Below is a small trained network, with its code and all its weights. Each question gives an input and a class and asks what happens when units are switched off, that is, made to give their printed mean instead of their output.

import numpy as np


def w(rows, s, z=0):
    codes = np.array(rows[::2]) - 128.0
    scale = np.full(codes.shape[1], s)
    scale[-1] = z or s
    return codes * scale


def f(y):
    return y / 2 * (1 + np.tanh(0.7978845608 * (y + 0.044715 * y**3)))


def log_softmax(a):
    a = a - a.max(-1, keepdims=True)
    return a - np.log(np.exp(a).sum(-1, keepdims=True))


def net(x, mask):
    res = np.array(x, float).reshape(1, 6) / 4 @ E
    y = f(res @ A[0][:, :-1].T + A[0][:, -1])
    res = res + np.where(mask, y, B[0][:, -1]) @ B[0][:, :-1]
    return log_softmax(res[-1] @ U[:, :-1].T + U[:, -1])


A, B = {}, {}
E = w([
[134,165,162,234,242,192,103,98,129,46,71],'x0',
[128,125,132,116,141,116,131,136,130,113,134],'x1',
[124,121,134,122,134,140,127,130,134,133,126],'x2',
[30,204,83,76,136,201,202,163,70,92,123],'x3',
[124,41,182,165,91,148,115,199,3,97,129],'x4',
[87,196,220,101,170,61,78,124,79,216,73],'x5',
],0.0051)
A[0] = w([
[120,92,140,144,115,125,124,137,81,122,131,77],'n0',
[134,164,150,242,217,163,126,113,127,64,92,163],'n1',
[115,115,127,142,125,133,135,131,142,111,140,141],'n2',
[135,105,104,48,46,98,147,144,126,173,140,162],'n3',
[132,198,96,97,150,128,135,90,237,154,131,106],'n4',
[173,84,145,156,136,99,86,126,164,152,137,39],'n5',
[150,62,35,147,75,165,143,137,181,42,165,126],'n6',
[105,197,213,108,155,92,104,145,81,211,113,86],'n7',
[108,195,210,111,155,96,105,143,86,200,116,87],'n8',
[131,138,134,120,137,145,142,121,114,133,144,26],'n9',
[120,119,108,103,91,109,132,138,126,152,138,148],'n10',
[128,227,91,105,127,115,136,91,254,157,125,122],'n11',
[136,102,103,57,73,106,147,141,118,178,140,128],'n12',
[130,108,104,65,66,106,140,145,123,174,144,119],'n13',
[139,132,141,149,172,145,132,115,119,119,130,155],'n14',
[124,150,113,132,130,118,142,117,159,139,120,106],'n15',
[141,124,118,141,133,138,139,150,140,114,124,175],'n16',
[139,163,150,207,200,161,128,118,125,83,99,146],'n17',
[68,198,67,60,135,193,151,132,52,110,125,5],'n18',
[62,195,83,81,129,186,146,144,71,104,137,2],'n19',
[118,65,181,159,83,146,123,151,19,108,138,105],'n20',
[82,180,110,110,129,162,164,154,97,123,135,2],'n21',
[111,172,189,112,163,94,112,140,93,197,109,96],'n22',
[131,64,154,147,103,143,120,147,17,112,126,89],'n23',
[113,104,104,64,63,94,133,141,124,174,146,153],'n24',
[125,119,110,100,90,106,135,135,124,149,140,125],'n25',
[127,77,167,152,103,129,122,158,44,99,131,80],'n26',
[125,129,126,137,128,119,119,110,120,118,141,102],'n27',
[212,38,172,197,126,53,81,91,191,173,138,6],'n28',
[124,98,105,51,60,100,136,122,121,161,135,159],'n29',
[130,67,173,150,96,137,145,149,43,110,115,90],'n30',
[156,76,34,157,89,176,151,161,174,55,162,142],'n31',
],0.0068,0.00077)
B[0] = w([
[130,132,110,122,139,134,125,130,145,142,128,149],'n0',
[107,148,172,188,148,177,83,137,87,106,161,250],'n1',
[129,128,133,126,129,129,126,122,121,131,121,134],'n2',
[114,146,156,174,156,162,95,134,105,105,140,229],'n3',
[133,129,55,110,168,130,116,160,149,156,137,211],'n4',
[126,136,135,128,87,120,150,151,134,121,124,161],'n5',
[131,99,157,75,143,97,143,41,99,137,96,252],'n6',
[136,90,145,90,137,110,144,46,107,119,108,213],'n7',
[138,92,139,91,130,117,148,57,108,119,117,202],'n8',
[129,131,129,131,121,119,127,129,127,131,128,122],'n9',
[128,133,137,143,139,141,121,129,121,116,134,157],'n10',
[135,130,36,105,183,132,113,164,149,165,134,232],'n11',
[118,140,152,167,147,152,105,135,108,107,138,204],'n12',
[120,143,153,163,148,152,106,135,110,108,139,201],'n13',
[126,129,135,141,129,141,119,128,119,123,136,143],'n14',
[133,121,114,121,145,125,128,140,130,126,131,135],'n15',
[123,127,135,128,130,128,125,119,122,132,126,138],'n16',
[111,141,161,164,150,153,98,147,94,105,157,212],'n17',
[145,120,157,143,33,98,157,178,167,127,119,222],'n18',
[145,124,151,147,50,107,149,166,160,133,118,208],'n19',
[135,144,54,107,167,122,123,147,167,156,135,229],'n20',
[138,129,135,137,85,110,141,146,144,129,123,169],'n21',
[134,100,137,102,129,120,141,72,112,117,122,186],'n22',
[136,140,67,107,164,124,122,147,161,148,136,213],'n23',
[121,141,150,167,152,159,107,129,109,104,138,210],'n24',
[125,130,138,146,138,140,118,131,120,120,131,156],'n25',
[129,142,79,117,156,135,120,137,157,151,132,197],'n26',
[126,124,133,127,129,136,132,132,131,130,127,126],'n27',
[119,146,153,136,7,112,189,201,159,117,112,236],'n28',
[118,141,151,168,151,159,108,134,109,112,140,208],'n29',
[130,143,76,113,161,122,124,140,153,146,132,200],'n30',
[130,101,160,80,142,95,134,42,96,138,104,247],'n31',
],0.019,0.0045)
U = w([
[90,162,186,207,171,204,54,137,58,65,187,248],'0',
[145,51,160,53,145,95,154,11,74,121,86,148],'1',
[146,153,5,92,188,133,109,177,173,186,155,86],'2',
[143,138,169,151,2,99,195,207,163,110,111,3],'3',
],0.0082,0.00051)

Each question gives the input, the list of numbers given to net, and the class t.
The units are the neurons (one row each of A and B). Each row of codes is followed by its name. A weight is (code - 128) times the scale printed after its matrix; where a second scale follows, it is the last column's (A, B and U).
mask holds one flag per neuron, in row order. A switched-off neuron (its flag False) gives its mean, the last column of its row in B, instead of its output. The means were averaged over made-up inputs and are rounded, as every weight is.
A unit's drop is (log p(t) with every unit on - log p(t) with that unit switched off) / (log p(t) with every unit on - log p(t) with every unit switched off).
most important unit: the unit with the biggest drop
top k neurons: the k neurons with the biggest drops, biggest first
drop of u: that unit's drop, to one decimal
input [-7,4,2,1,1,-6], class 0: most important unit	n3
input [3,-3,7,-4,-5,-6], class 1: top 2 neurons	(n6 n31)
input [-6,-8,-2,7,-4,-5], class 3: top 2 neurons	(n18 n19)
input [-1,-5,-6,6,-6,8], class 1: top 2 neurons	(n7 n8)
input [-3,-3,1,-5,-1,4], class 3: top 3 neurons	(n28 n6 n31)
input [2,1,-6,1,-4,3], class 2: top 4 neurons	(n6 n31 n11 n4)
input [7,6,-7,-2,8,7], class 2: top 2 neurons	(n20 n23)
input [-4,-5,8,-4,-1,-5], class 1: top 2 neurons	(n6 n1)
input [6,-4,-4,-8,-8,5], class 2: top 2 neurons	(n11 n4)
input [-3,-5,4,7,6,-6], class 3: top 4 neurons	(n18 n19 n11 n7)
input [0,5,-5,-5,4,0], class 3: top 3 neurons	(n28 n11 n4)
input [0,8,-3,8,0,8], class 1: top 4 neurons	(n7 n8 n22 n28)
input [-3,-1,2,-6,-1,5], class 3: top 4 neurons	(n28 n6 n31 n5)
input [-4,-2,4,6,6,7], class 1: most important unit	n7
input [-3,2,7,6,-7,-7], class 1: drop of n26	0.2
input [1,0,1,4,0,7], class 1: drop of n16	0.0
input [4,-6,6,-4,5,-4], class 2: drop of n8	0.1
